Here is a tiny trained network, its code and every weight. The questions are about switching its units off for an input and a class, where a switched-off unit gives its printed mean instead of its output.

import numpy as np


def w(rows, s, z=0):
    codes = np.array(rows[::2]) - 128.0
    scale = np.full(codes.shape[1], s)
    scale[-1] = z or s
    return codes * scale


def f(y):
    return np.maximum(y, 0)


def log_softmax(a):
    a = a - a.max(-1, keepdims=True)
    return a - np.log(np.exp(a).sum(-1, keepdims=True))


def net(x, mask):
    res = np.array(x, float).reshape(1, 7) / 4 @ E
    y = f(res @ A[0][:, :-1].T + A[0][:, -1])
    res = res + np.where(mask, y, B[0][:, -1]) @ B[0][:, :-1]
    return log_softmax(res[-1] @ U[:, :-1].T + U[:, -1])


A, B = {}, {}
E = w([
[48,196,2,130,121,150,52],'x0',
[126,128,131,116,135,138,127],'x1',
[175,209,105,213,199,184,189],'x2',
[14,75,146,183,212,97,174],'x3',
[128,126,128,124,132,132,128],'x4',
[149,198,206,128,219,62,27],'x5',
[162,128,40,52,182,53,187],'x6',
],0.0094)
A[0] = w([
[65,148,86,139,122,148,93,3],'N0',
[79,74,75,124,79,226,211,95],'N1',
[213,135,112,130,70,176,62,96],'N2',
[73,64,146,65,90,76,81,64],'N3',
[112,173,167,134,129,117,103,80],'N4',
[196,148,101,96,107,105,131,80],'N5',
[124,117,91,132,73,159,165,61],'N6',
[49,121,136,168,140,122,144,116],'N7',
[143,130,180,129,194,69,52,37],'N8',
[126,100,113,157,61,163,200,116],'N9',
[225,154,94,88,62,164,72,94],'N10',
[157,127,156,140,216,113,58,63],'N11',
[144,156,93,70,186,50,152,31],'N12',
[21,84,124,176,188,133,141,43],'N13',
[118,98,82,136,106,160,165,74],'N14',
[127,71,106,119,88,161,213,103],'N15',
[152,155,159,133,182,76,97,124],'N16',
[89,150,190,197,75,189,66,61],'N17',
[204,62,226,88,134,142,206,79],'N18',
[98,87,89,104,89,163,188,96],'N19',
[60,160,35,145,127,168,38,14],'N20',
[156,183,118,179,158,154,172,111],'N21',
[115,94,162,92,70,79,115,37],'N22',
[67,137,201,165,96,168,108,22],'N23',
[84,165,61,126,101,87,100,102],'N24',
[192,89,92,65,193,20,220,53],'N25',
[125,98,225,207,89,191,107,28],'N26',
[170,197,89,172,195,183,176,73],'N27',
[54,94,147,171,172,99,147,79],'N28',
[154,175,176,138,159,75,81,112],'N29',
[75,92,98,156,179,78,147,77],'N30',
[54,95,112,90,81,91,96,6],'N31',
[141,150,108,165,174,203,170,19],'N32',
[114,180,156,102,211,63,41,109],'N33',
[93,68,117,41,91,64,106,96],'N34',
[11,51,134,160,212,103,167,83],'N35',
[119,82,193,178,96,173,93,104],'N36',
[155,201,134,234,163,166,219,39],'N37',
[84,157,50,135,117,138,92,165],'N38',
[72,81,162,99,62,99,72,120],'N39',
[206,60,229,162,109,70,195,75],'N40',
],0.011,0.0041)
B[0] = w([
[85,179,149,132,151,165,126,176],'N0',
[97,76,154,161,60,51,46,248],'N1',
[177,181,191,64,75,107,193,213],'N2',
[227,73,81,227,168,232,118,214],'N3',
[106,66,147,156,90,102,123,165],'N4',
[151,151,164,62,78,119,189,175],'N5',
[108,113,151,161,89,83,99,182],'N6',
[173,175,141,67,94,126,143,190],'N7',
[103,98,145,185,83,100,87,210],'N8',
[87,104,165,156,81,94,76,211],'N9',
[222,222,208,40,51,85,195,229],'N10',
[106,98,144,165,63,88,59,197],'N11',
[95,80,38,88,111,85,179,195],'N12',
[196,189,182,101,95,98,162,215],'N13',
[91,78,173,127,93,66,70,180],'N14',
[83,88,157,180,81,53,59,215],'N15',
[103,89,137,154,75,74,73,197],'N16',
[106,47,43,71,142,68,242,229],'N17',
[58,254,143,145,197,170,53,239],'N18',
[103,74,140,155,83,74,65,205],'N19',
[40,223,157,120,239,187,74,228],'N20',
[175,71,109,160,142,190,113,189],'N21',
[178,113,118,176,173,217,120,183],'N22',
[102,95,60,58,116,127,185,195],'N23',
[72,198,128,124,207,139,132,193],'N24',
[33,99,11,31,157,107,232,240],'N25',
[54,114,14,51,158,85,231,226],'N26',
[199,41,82,186,164,214,136,207],'N27',
[203,180,205,78,88,104,159,201],'N28',
[94,93,158,165,66,77,64,205],'N29',
[167,160,158,69,94,131,169,189],'N30',
[163,114,132,164,151,163,100,188],'N31',
[188,97,97,177,139,174,112,178],'N32',
[97,48,172,174,71,63,88,236],'N33',
[203,62,89,187,181,205,164,219],'N34',
[225,213,208,41,65,108,175,246],'N35',
[100,105,55,91,154,100,183,210],'N36',
[194,87,117,194,168,208,117,222],'N37',
[32,193,123,128,213,143,122,210],'N38',
[194,90,102,188,169,205,134,219],'N39',
[54,247,202,134,246,206,54,246],'N40',
],0.0075,0.013)
U = w([
[97,69,160,175,42,68,52,95],'0',
[64,222,151,136,202,162,91,166],'1',
[252,194,181,81,51,106,177,58],'2',
[243,53,96,195,158,197,128,71],'3',
[72,78,27,75,126,88,213,255],'4',
],0.012,0.0035)

Each question gives the input, the list of numbers given to net, and the class t.
The units are the neurons (one row each of A and B). Each row of codes is followed by its name. A weight is (code - 128) times the scale printed after its matrix; where a second scale follows, it is the last column's (A, B and U).
mask holds one flag per neuron, in row order. A switched-off neuron (its flag False) gives its mean, the last column of its row in B, instead of its output. The means were averaged over made-up inputs and are rounded, as every weight is.
A unit's drop is (log p(t) with every unit on - log p(t) with that unit switched off) / (log p(t) with every unit on - log p(t) with every unit switched off).
The circuit of an input: a set's keep is (log p(t) with only the set's units on - log p(t) with every unit switched off) / (log p(t) with every unit on - log p(t) with every unit switched off). Starting from the 12 units with the biggest drops (on a tie, the unit counted first), units are removed one at a time, each time the one whose removal leaves the highest keep (on an exact tie, the one counted first), for as long as the keep stays at least 0.8.
circuit, biggest first: the units of the circuit, biggest drop first
top k neurons: the k neurons with the biggest drops, biggest first
drop when u is switched off: that unit's drop, to one decimal
input [2,-3,3,-6,-8,5,-6], class 2: top neuron : N10
input [7,-2,3,4,2,-6,3], class 1: top 2 neurons : N20, N38
input [-4,-3,-8,3,-2,-7,-1], class 3: top 3 neurons : N3, N34, N39
input [4,5,6,6,4,-5,-7], class 4: top 3 neurons : N17, N26, N10
input [5,7,-5,-2,6,-1,3], class 1: top 4 neurons : N20, N38, N24, N27
input [6,-8,-4,6,-4,0,-2], class 1: top 3 neurons : N20, N38, N10
input [-7,-2,-1,-6,-4,6,-2], class 1: top 3 neurons : N40, N18, N1
input [3,-1,4,6,3,5,8], class 4: top 2 neurons : N25, N12
input [-8,3,2,-8,-8,5,-5], class 1: top 3 neurons : N40, N18, N35
input [0,7,6,7,6,-6,6], class 2: top 3 neurons : N35, N13, N30
input [-1,-4,3,6,-7,1,-7], class 4: top 2 neurons : N26, N17
input [5,4,2,6,4,-6,-7], class 4: top 4 neurons : N17, N26, N23, N33
input [4,3,6,4,-5,5,-6], class 3: drop when N32 is switched off : 0.1
input [6,2,2,-2,8,1,-7], class 4: circuit, biggest first : N17
input [4,2,-2,7,5,5,4], class 2: drop when N35 is switched off : 0.4
input [-1,7,7,4,-7,4,-7], class 3: drop when N21 is switched off : 0.2
